The same points and some others measured another way (B), then each row and its match in B:
B (72 x 22):
[[-240 -125  196 -189 -180  501  672 -418 -626  -32   51 -251 -377  568
   385 -251  -46  357  -60 -336 -442   55]
 [   9  -61   14   20  147   72   -4   -7    7  -66  -13  114  447 -192
  -169   23  -68  -35    0    3   42 -117]
 [   0  148  130   -8  337 -424   87  398  379  231   -4   80 -174 -250
  -309  144  174  -79  -98  -17  -28  278]
 [-374  -34   15 -112 -366  173  649 -117 -470   16 -142 -376 -575  550
    68  -67  100  268 -245 -148 -233   23]
 [ -82   83  523 -374 -245  -20   54  245  -78  276 -107 -128 -429  279
   131 -178  157 -242  137 -156 -223  101]
 [ -99  -22  -18  -84  -40  188  -74   71  -56  160  161  342  129 -145
    52 -156   63  170  318   -4 -135  -64]
 [-287   -4    5 -118 -382   62  485  -91 -313  -45 -169 -262 -278  285
  -113  -82   -7   95 -132   29  -41  -60]
 [  32   75  155 -175  183   10 -183  194  103   60  -35  270  238 -438
    39  -67   41  -34  242 -113  -91   38]
 [-246  -55 -218  116   -4   66  479  -82 -159   31   83  -29 -160  163
  -157   19   42  358 -175   -1 -108   34]
 [-252   46 -273  113    1 -165  352  126  -83 -226 -395 -266    6 -152
  -319  283   77  132 -467  -34  123  -48]
 [-111  -17  243 -187 -205   88  187   11 -185   54  -95 -133  -88  210
   -17 -101   13  -98    4  -60  -87  -49]
 [  59  -31  108   -1  274   43 -202  226  143  181  126  285  271 -186
   -37   13  107  -20  137 -101 -103    4]
 [-312  -53 -136  -22 -138  211  734 -319 -379  -24  102 -105 -356  279
    25 -152  -42  475  -74  -57 -234   80]
 [-229    8 -247   34 -183  -55  321  -33  -22   45  101  153  -21  -97
  -317  -78  -29  238   87  255   59  -52]
 [ -80   13  -58   13  186   27 -102  261   93  239  143  321   22 -162
    -6   12  197  194  149  -84 -162   66]
 [ -82  -68  -40   90  331  171  167   70  -76  139  158  128  -21   77
    92   63  155  303 -106 -259 -270  115]
 [ -62  -48  152   66  195  -65  331   78  -91  -91 -261 -400    9  247
  -182  240   62 -107 -547 -226  -31   36]
 [-150 -201 -135  131 -214  313  -84   55 -310 -153 -247 -175  482  270
  -129  184   68  -66 -320  -55  114 -432]
 [  31 -109  180   61  283  154  -64  167    5  221  155   91  141  213
    32   69  162   11  -84 -226 -201   23]
 [  20  -45  271  -40  201  -16  316  -47  -37   -3  -22 -185   54  158
  -134   28  -50 -101 -225 -137  -85   79]
 [  10  -34   81  110   88 -155 -229  414  280  324  128  158  162  111
  -356  132  199 -205  -36  118   81  -64]
 [ -85  -61  123    5   72   68  178  100  -43  193  126    5 -105  260
   -54   -7  115   72  -71  -88 -163   58]
 [-238   -8  -12 -146 -244  150  383 -135 -276    1  -13  -19 -187   87
    29 -173  -20  228  100  -10 -150  -15]
 [ -60  -59  180 -177   11  310  126 -114 -225   79  122  150   42   42
   221 -215  -17  156  227 -173 -266    3]
 [-224 -105  -10  -17 -275  227  176    9 -337  -47 -184 -213   18  337
   -30   35   70   32 -207  -93  -41 -210]
 [ -29  -30  297 -225  -55  208  -17   45 -173   56  -73   15   74   52
   168 -133   33  -86  133 -200 -179  -50]
 [ -26  -69  135   93  -44 -189   64  218  108   56 -142 -246  190  266
  -474  200   50 -350 -357  118  203 -135]
 [ -35  -43  218 -183  -48  170  180 -129 -173  -43  -30   -2  146    4
    33 -157 -108  -34   97  -75 -104  -54]
 [ -99 -123   52   11  -40  272  -91  124 -205   52  -61  -10  194  212
    64   55  136   14  -89 -176 -109 -179]
 [-201  -27 -185   61  151  167  197   72 -147   83   65  150  -99  -40
   102   29  168  411  -32 -195 -247   68]
 [ -19   18   86  -59  259    1  235  -56   -4  -55   -6   69  155 -249
   -62  -24  -66   90  -18 -112  -98   97]
 [ 224  117  217  -35  461 -360 -364  413  650  407  357  608  316 -560
  -346  -60   62 -207  426  188   41  186]
 [-269  -10  -98  -43 -355   -6  338    6 -156   59  -40  -70 -186  174
  -234  -67   28  116  -24  163   26  -95]
 [ -28 -160    8  202   63    2  267  -61   41  139  267  -14  206  379
  -417   37  -46  -29 -170  178   71  -95]
 [   1 -122  130   87  141  111    9  101  -20  152  116   16  188  262
  -113   67   85  -57 -123  -86  -74  -68]
 [ 167  -70   71  121  297  -92 -299  196  382  226  321  431  611 -245
  -391   12  -25 -192  206  214  130  -89]
 [  12 -125  160   75  306  221  -99  189  -69  156   45   25  169  223
   113  129  197   28 -176 -322 -218  -20]
 [-158  -75   88 -123 -167  296   85    8 -334  -23 -152  -90   33  183
   156  -42   72   72  -41 -200 -162 -146]
 [-204  -61  -76    8  -17  182  341  -76 -206   95  131   51 -159  186
    29  -77   64  321   -3  -84 -206   36]
 [ -79   22  157   63  -78 -249 -303  654  245  390  -93  -43 -120  295
  -315  229  380 -319 -196   24   67  -55]
 [-120   18  -83  -46  216  185 -109  217  -24  203  131  387  -28 -257
   228  -49  216  351  240 -225 -296   99]
 [  21 -133  227   22  -12   70   37   53  -75  -11 -113 -223  318  301
  -226  108  -15 -295 -271  -44   75 -188]
 [ -27  -36  -48   94  328   58 -114  252  110  218  161  282  141 -120
   -16   85  201  170   18 -147 -161   56]
 [-138  -45   17  -51 -142   29  447 -211 -146  -68   19  -86   48   81
  -243 -104 -156   54  -36  134   28  -54]
 [-238   57   -5 -163 -275  -20  371  -26 -188  -71 -202 -133 -172  -31
  -115  -86  -21   81  -18   34  -15  -31]
 [-152  156  211 -250  186  -97  450   81  -90   53 -145 -102 -509 -148
   179  -60  112  210  -51 -325 -338  366]
 [ -42  -53  131   78   40 -106   30  262  128  268  104  -23  -16  302
  -291  103  157 -144 -141   57    0   -7]
 [ -25 -163  178   42   80  257   30   62 -172  125   54  -80  140  407
    31   52  114  -39 -164 -206 -151 -100]
 [-148   50  105 -107  -95 -122  316   60  -25   58  -80 -105 -189   53
  -179  -31   18   -7  -67   29  -32   63]
 [-122   89 -111  -27   59 -246  411  -42  140    0   71  124  -23 -335
  -373  -65 -104  154   71  208   61  118]
 [ -70  -48  -20   99  -67 -107   17  176  100   69  -27  -25  230   89
  -410  116   42 -157 -154  174  173 -153]
 [ -64  -43  100 -168   99  375   79 -113 -204  131  241  353   36  -99
   331 -272   15  322  387 -212 -360   61]
 [-181   -8   78 -129 -319   17  271  -28 -145   41  -50  -77  -88  145
  -181 -128  -36  -30   45  132   18  -89]
 [-139  -58  -62   -9 -102  103  266 -110  -82   88  184  151   64   43
  -174 -146  -64  181  144  143  -42  -58]
 [-302 -100 -211   25 -128  293  564 -280 -433 -121  -10 -114 -130  202
    54  -64  -31  440 -150 -111 -187  -46]
 [  40   32  221 -185  237   74   43    1   20   46   48  201  147 -300
    98 -133  -43   36  211 -160 -175  108]
 [ -10  -82   -3  201  295  -40 -142  363  150  222   59   77  174  134
  -203  246  248  -27 -240 -115  -33  -21]
 [-245  -47 -272   56   78  229  366 -119 -239    0  104  152  -84  -54
    82  -49   60  521    8 -124 -228   47]
 [-193  -57  -34    7   38  181  346  -45 -231   75   60  -29 -186  216
    74  -18  105  299 -111 -183 -243   60]
 [ -34  -59 -133  285  247 -188    6  290  295  266  223  172  170   64
  -474  202  152   25 -169  160   92   -2]
 [  74  128  365 -165  170 -286 -208  462  315  255  -85   92  -26 -186
  -163   49  170 -326   64  -69  -23  134]
 [ -62   13  129  -65  177   15  136  140   61  303  238  216 -208   51
    34  -96  141  175  155 -104 -255  194]
 [  56  -50  311   19   33  -64 -453  565  191  344  -48    3  149  292
  -160  181  312 -411 -121  -87   11 -127]
 [-182  -24   29  -64 -206   62  264    3 -148   82    5  -49 -121  192
  -123  -75   28   69   -9   45  -56  -43]
 [ -99  118  -22 -105  143 -118    4  236   87    5 -167  144   31 -450
   -58   49  100   98   41  -96  -56   89]
 [-147   39  -68  -70   17  -31  299  -22  -95 -121 -150  -29   30 -229
  -119    2  -32  145  -60  -28  -16   19]
 [-227   30 -153   -5   39   70  282   72  -96  149  107  160 -258  -24
    30  -44  152  390   54  -88 -214  118]
 [-244 -107   45  -61 -269  314  137   70 -427  -25 -260 -276  -99  427
   153   59  169   67 -249 -248 -150 -181]
 [ 105 -105  234   15  174   87 -189  141  110  170  153  155  392   75
  -140    5   22 -209   54  -23  -15 -102]
 [ -13  -44  153  -22  143  -11  285  -58  -25   -9   11  -92  114   55
  -173    4  -67  -40 -136  -48  -38   31]
 [  70 -132   78  124  247  131 -205  169  104  207  221  243  399   68
  -131   57   93  -51   26  -42  -52 -103]
 [ 112   74  291 -175  499   84 -370  372   91   83 -164  219  221 -440
   320   85  214  -45   82 -491 -286  148]]
Rows of B count from 0, top down.

[  27 -209  -10  -67  154  -80  291  -65   13 -231  -77 -236   -6  -39
   29 -272 -328    9  530  -75  266  -55  -74   57  102 -253  104 -240]	58
[ -78  158  -41  234 -102  119   70  263  -35  127  161   36   66  -45
 -153  -67   67   97   36 -230   22  -75  183  -51  179  189   41  328]	46
[  81  180  -40  101  -65    0  163   20   38  160  129 -104  335  -74
 -182  -25  -21  147  203 -230   25  -15  105 -167   86  121  -20  384]	3
[ -30   73    7  140  -81  100  173  143   50  157  168  162    3  125
  -76  -52   82   83  -57 -120 -128  -47   56  -12  127  143   41  154]	32
[  31  183 -151  116  107  -95  -27   71 -108   18  -64  -96  158 -257
  -95   57   73  -36  143 -237  111   40   89 -185   43   25   28  203]	18
[ 159  127  -76   17  113 -100  141    4    4   47  -98  -40  213  -94
  -93   88   75  -37  203 -185   44   -3   50 -158   61  -62   36  152]	47
[ 238   90  -69 -153   67 -191  132 -283   86   76  -43   89  230   56
  -27  178   84  -71  103  -90  -63  106 -108 -211  -77 -135   33  -29]	37
[  81 -183   28  -58  115  -22  291    0   52 -160 -107  -88  -56   55
   21 -168 -153  -36  414  -83  177  -96  -26   88  146 -220  101 -185]	34
[ 309  -84   -1 -116  202 -123  277  -86   51 -148 -341 -264  227 -133
  -69  -13  -64  -56  652 -220  286 -111   64  -21  149 -283   36   49]	0
[ 194 -140   65  -48   -8  -27  118 -235  110   91  -91   36   14   49
   19   21  104   75  124 -110 -137   38  -88   50    9   56  -87   32]	41
[ -97  109 -144   71   73  -82   17   84 -102  -73   97   16   -2  -90
  -26  -55  -64  -83   73 -119  119   51    0 -133   33  -70  133  -73]	14
[-256 -100  -30  239 -216   76 -305  -80 -151    2  252 -174 -155 -285
  -23 -266 -120  238   65 -228   97  154    5   58   -6  350 -100  191]	2
[  91  297  -53   -6 -164   -9  157   48   66  152  263  207  293  191
 -193  129   80  -39   33 -161   45  -16  122 -240  113  -46  138  194]	62
[ 129 -263  155 -105  -60   88  352  -51  171  -86   -7  113 -141  322
   22 -154  -78    5  317  -36   56 -136  -39  212  200 -177   99 -217]	52
[ 266  155  -69  -73   -7 -151  -96 -235   17  127 -107  132  202  -60
  -70  309  299 -103   19 -210  -51  119   15 -209  -39  -13  -20  159]	25
[  10 -228   92   18 -118   67   86 -128   48  -45   64  -54 -111   52
   13 -203 -110  123  267 -124   68   -5  -41  150   97   47  -17  -36]	48
[ 186 -125  -66 -174  269 -173  190  -40  -22 -301 -319  -49  -54  -23
   54   14  -43 -274  460  -95  315  -62  -30   -1  118 -460  192 -365]	51
[   1 -133   14   90  109   77  204  192    4  -73 -115   70 -212   53
   29 -120   37  -47  153 -108   25 -116   36  148  190  -54   85 -102]	53
[-183 -335   45  213  -45  128 -139  -29  -82  -42    2  -54 -434 -155
  135 -286  -25  178    9 -125  -81   71  -89  285   39  293 -109  -57]	49
[ -50    0    1  157  -74   88   57   30   24  180  133  160  -93   51
   -9  -44  127  115 -166 -110 -230   40  -21   23   37  238  -33  123]	50
[ -83   79 -147   93  -87 -153 -393 -359 -121  168  171   45   -2 -262
   39   96  136   95 -287 -135 -214  356 -175 -203 -269  313 -131  101]	64
[-143  -85   -4  187   17  119  123  195  -15   38   89  121 -249   58
   38 -178   18   59  -78  -74 -121  -45  -10  118  121  134   51  -46]	13
[ 222  -51  -41 -110  157 -131   95  -94    7 -121 -261    7   22  -42
    5   99  100 -164  307 -150  152  -15    3  -38   82 -242   80 -112]	23
[ 111   27  -37   45   66  -21   17   39  -20   37 -133  105  -46  -44
  -21  104  214  -81   51 -171  -18   -7   52  -16   91    5   27   58]	68
[  52 -159  -18  -65  185  -48  272   63   17 -203 -146   -8 -137   70
   63 -135 -117 -130  332  -49  166  -95  -47   80  141 -289  165 -313]	70
[ -11   11  -76   87  136  -36  162  125  -46  -66  -50 -104   22 -119
  -31 -115  -84   -7  246 -146  122  -41   33  -36  103  -58   74   14]	38
[  83 -244   43   77   -2   -9 -122 -238  -30  -17 -168 -225  -86 -277
   37 -122   25  170  274 -230   28   85  -46  131    1  186 -177  142]	19
[ 259 -330  101 -192   76  -80  132 -307  109 -143 -267    9 -139   81
  108  -14   29  -65  353  -76   63    6 -137  161   47 -205   -3 -268]	27
[ 124 -169  -43 -191  187 -193  267 -213   33 -250 -120 -222   86  -24
   41 -154 -306  -81  557  -55  295    2 -139  -45   28 -382  124 -316]	36
